Here is a tiny trained network, its code and every weight. The questions are about switching its units off for an input and a class, where a switched-off unit gives its printed mean instead of its output.

import numpy as np


def w(rows, s, z=0):
    codes = np.array(rows[::2]) - 128.0
    scale = np.full(codes.shape[1], s)
    scale[-1] = z or s
    return codes * scale


def norm(h):
    return h / np.sqrt((h * h).mean(-1, keepdims=True) + 1e-5)


def f(y):
    return np.maximum(y, 0)


def log_softmax(a):
    a = a - a.max(-1, keepdims=True)
    return a - np.log(np.exp(a).sum(-1, keepdims=True))


def net(x, mask):
    res = np.array(x, float).reshape(1, 5) / 4 @ E
    u = 0
    for l in range(2):
        y = f(norm(res) @ A[l][:, :-1].T + A[l][:, -1])
        res = res + np.where(mask[u : u + 16], y, B[l][:, -1]) @ B[l][:, :-1]
        u += 16
    return log_softmax(norm(res)[-1] @ U[:, :-1].T + U[:, -1])


A, B = {}, {}
E = w([
[122,116,159,125,49,184,153,67,73,124],'x0',
[101,116,126,254,62,84,76,130,148,124],'x1',
[191,156,116,47,56,101,43,121,164,118],'x2',
[127,126,129,127,131,124,128,119,131,124],'x3',
[129,127,131,128,127,129,130,132,131,127],'x4',
],0.0075)
A[0] = w([
[111,159,103,126,148,117,138,130,165,117,37],'0.n1',
[113,135,124,123,46,191,174,89,137,111,3],'0.n2',
[137,145,63,139,224,59,118,197,223,82,36],'0.n3',
[112,110,163,124,11,255,135,55,100,86,10],'0.n4',
[109,114,123,117,125,101,125,135,96,118,100],'0.n5',
[206,153,125,12,203,177,206,108,83,123,77],'0.n6',
[7,86,163,208,210,191,218,153,90,140,69],'0.n7',
[184,110,144,93,71,118,44,125,113,142,71],'0.n8',
[144,138,103,139,186,97,119,166,190,117,3],'0.n9',
[160,155,85,156,237,82,94,219,255,126,57],'0.n10',
[101,156,73,114,92,140,137,165,95,177,88],'0.n11',
[133,105,118,250,29,63,74,130,132,112,89],'0.n12',
[108,101,164,126,1,220,196,2,58,111,31],'0.n13',
[176,126,165,98,112,96,60,124,124,133,91],'0.n14',
[199,164,110,35,18,115,41,138,187,114,85],'0.n15',
[103,105,143,106,135,99,113,120,123,149,93],'0.n16',
],0.0051,0.0058)
B[0] = w([
[133,123,141,129,120,131,126,134,108,136,128],'0.n1',
[145,154,157,113,162,92,118,157,83,159,139],'0.n2',
[144,124,195,130,124,83,90,152,23,187,188],'0.n3',
[150,134,158,113,160,48,66,178,45,188,179],'0.n4',
[131,147,142,118,140,147,139,127,130,131,128],'0.n5',
[21,84,135,130,103,182,81,128,203,112,223],'0.n6',
[227,186,44,176,87,89,193,61,173,67,255],'0.n7',
[146,153,102,175,136,127,207,97,136,122,176],'0.n8',
[145,101,153,114,121,113,99,145,85,164,140],'0.n9',
[145,115,198,116,119,98,91,110,28,181,211],'0.n10',
[142,131,133,124,138,127,142,81,132,144,128],'0.n11',
[40,105,145,40,146,227,132,126,189,142,239],'0.n12',
[170,122,166,112,158,57,59,200,51,198,213],'0.n13',
[123,117,100,186,148,111,205,125,144,125,166],'0.n14',
[173,139,85,223,158,123,253,75,139,93,239],'0.n15',
[133,153,127,120,126,118,148,124,118,132,128],'0.n16',
],0.0065,0.0063)
A[1] = w([
[150,117,173,128,79,152,112,147,53,113,49],'1.n1',
[129,138,123,141,130,136,110,139,115,102,93],'1.n2',
[125,120,138,183,129,105,143,109,120,140,109],'1.n3',
[2,91,141,127,91,162,86,144,202,110,63],'1.n4',
[209,131,113,128,104,123,112,115,145,75,73],'1.n5',
[189,153,113,102,68,106,77,138,170,81,68],'1.n6',
[30,116,112,168,85,151,80,117,207,127,33],'1.n7',
[199,181,46,176,125,131,178,125,131,54,1],'1.n8',
[66,87,109,27,163,226,132,142,189,75,66],'1.n9',
[131,135,143,131,129,123,133,125,135,120,91],'1.n10',
[131,128,124,136,197,60,62,240,111,111,63],'1.n11',
[143,132,124,154,166,125,118,176,127,116,85],'1.n12',
[197,171,93,93,83,109,92,104,184,114,88],'1.n13',
[95,123,77,139,120,173,147,84,203,83,145],'1.n14',
[52,109,114,182,87,144,102,134,169,132,68],'1.n15',
[184,148,95,183,124,110,206,102,144,77,39],'1.n16',
],0.0075,0.0042)
B[1] = w([
[165,104,128,109,172,33,85,197,79,162,160],'1.n1',
[120,130,117,107,143,101,121,104,134,136,128],'1.n2',
[125,127,102,37,144,160,126,122,174,106,194],'1.n3',
[93,217,128,38,124,201,97,189,207,63,186],'1.n4',
[85,86,86,189,205,147,141,144,117,113,157],'1.n5',
[161,74,99,195,196,118,194,61,165,83,139],'1.n6',
[65,224,179,36,136,181,71,185,160,81,183],'1.n7',
[178,22,85,157,175,118,199,67,163,111,229],'1.n8',
[30,254,177,142,20,149,19,220,220,80,201],'1.n9',
[146,124,96,122,106,126,105,119,143,137,128],'1.n10',
[177,98,153,94,4,133,105,111,30,181,182],'1.n11',
[162,111,150,77,104,145,109,98,111,120,137],'1.n12',
[118,58,98,220,187,142,205,90,153,106,158],'1.n13',
[141,131,149,146,110,88,66,153,40,223,241],'1.n14',
[112,193,140,31,136,143,99,167,156,91,176],'1.n15',
[161,40,58,129,145,151,163,83,207,76,254],'1.n16',
],0.0055,0.0071)
U = w([
[169,74,59,177,158,120,209,67,162,93,211],'0',
[165,110,165,119,126,74,78,139,4,189,153],'1',
[58,196,146,95,110,171,73,163,187,91,3],'2',
],0.013,0.00065)

Each question gives the input, the list of numbers given to net, and the class t.
The units are the neurons (one row each of A and B). Each row of codes is followed by its name. A weight is (code - 128) times the scale printed after its matrix; where a second scale follows, it is the last column's (A, B and U).
mask holds one flag per neuron, layer by layer. A switched-off neuron (its flag False) gives its mean, the last column of its row in B, instead of its output. The means were averaged over made-up inputs and are rounded, as every weight is.
A unit's drop is (log p(t) with every unit on - log p(t) with that unit switched off) / (log p(t) with every unit on - log p(t) with every unit switched off).
The circuit of an input: a set's keep is (log p(t) with only the set's units on - log p(t) with every unit switched off) / (log p(t) with every unit on - log p(t) with every unit switched off). Starting from the 12 units with the biggest drops (on a tie, the unit counted first), units are removed one at a time, each time the one whose removal leaves the highest keep (on an exact tie, the one counted first), for as long as the keep stays at least 0.8.
units of the circuit, in order: the units of the circuit, biggest drop first
top k neurons: the k neurons with the biggest drops, biggest first
k most important neurons of layer l: the k neurons of layer l with the biggest drops, biggest first
drop of u: that unit's drop, to one decimal
input [0,5,-4,-4,2], class 2: units of the circuit, in order : (0.n12 1.n7)
input [-8,3,6,7,-1], class 1: units of the circuit, in order : (0.n10)
input [3,4,4,1,-5], class 0: top 2 neurons : (0.n15 0.n6)
input [-3,-8,-7,5,0], class 2: units of the circuit, in order : (0.n6 1.n9)
input [-5,7,-3,8,1], class 2: top 2 neurons : (0.n12 0.n13)
input [-8,6,-7,-8,3], class 1: top 3 neurons : (0.n15 0.n10 0.n3)
input [5,-4,5,-7,-5], class 0: 4 most important neurons of layer 0 : (0.n15 0.n10 0.n3 0.n8)
input [-2,7,7,8,-4], class 0: top 2 neurons : (0.n15 0.n6)
input [-7,-8,8,-3,0], class 0: top 4 neurons : (0.n12 0.n15 1.n13 1.n6)
input [-6,-7,-2,7,3], class 2: top 3 neurons : (0.n6 0.n13 1.n9)
input [5,-6,6,8,4], class 0: top 2 neurons : (0.n12 0.n15)
input [-6,-6,4,4,-3], class 1: top 2 neurons : (0.n3 0.n12)
input [-1,5,-3,3,-6], class 2: drop of 0.n12 : 1.0
input [7,-6,1,-3,-6], class 1: units of the circuit, in order : (0.n13)
input [-8,-8,-2,7,8], class 1: drop of 0.n3 : 1.2
input [-8,5,1,2,-8], class 1: drop of 0.n9 : 0.0
input [5,-8,-1,7,-2], class 2: drop of 0.n6 : 1.1
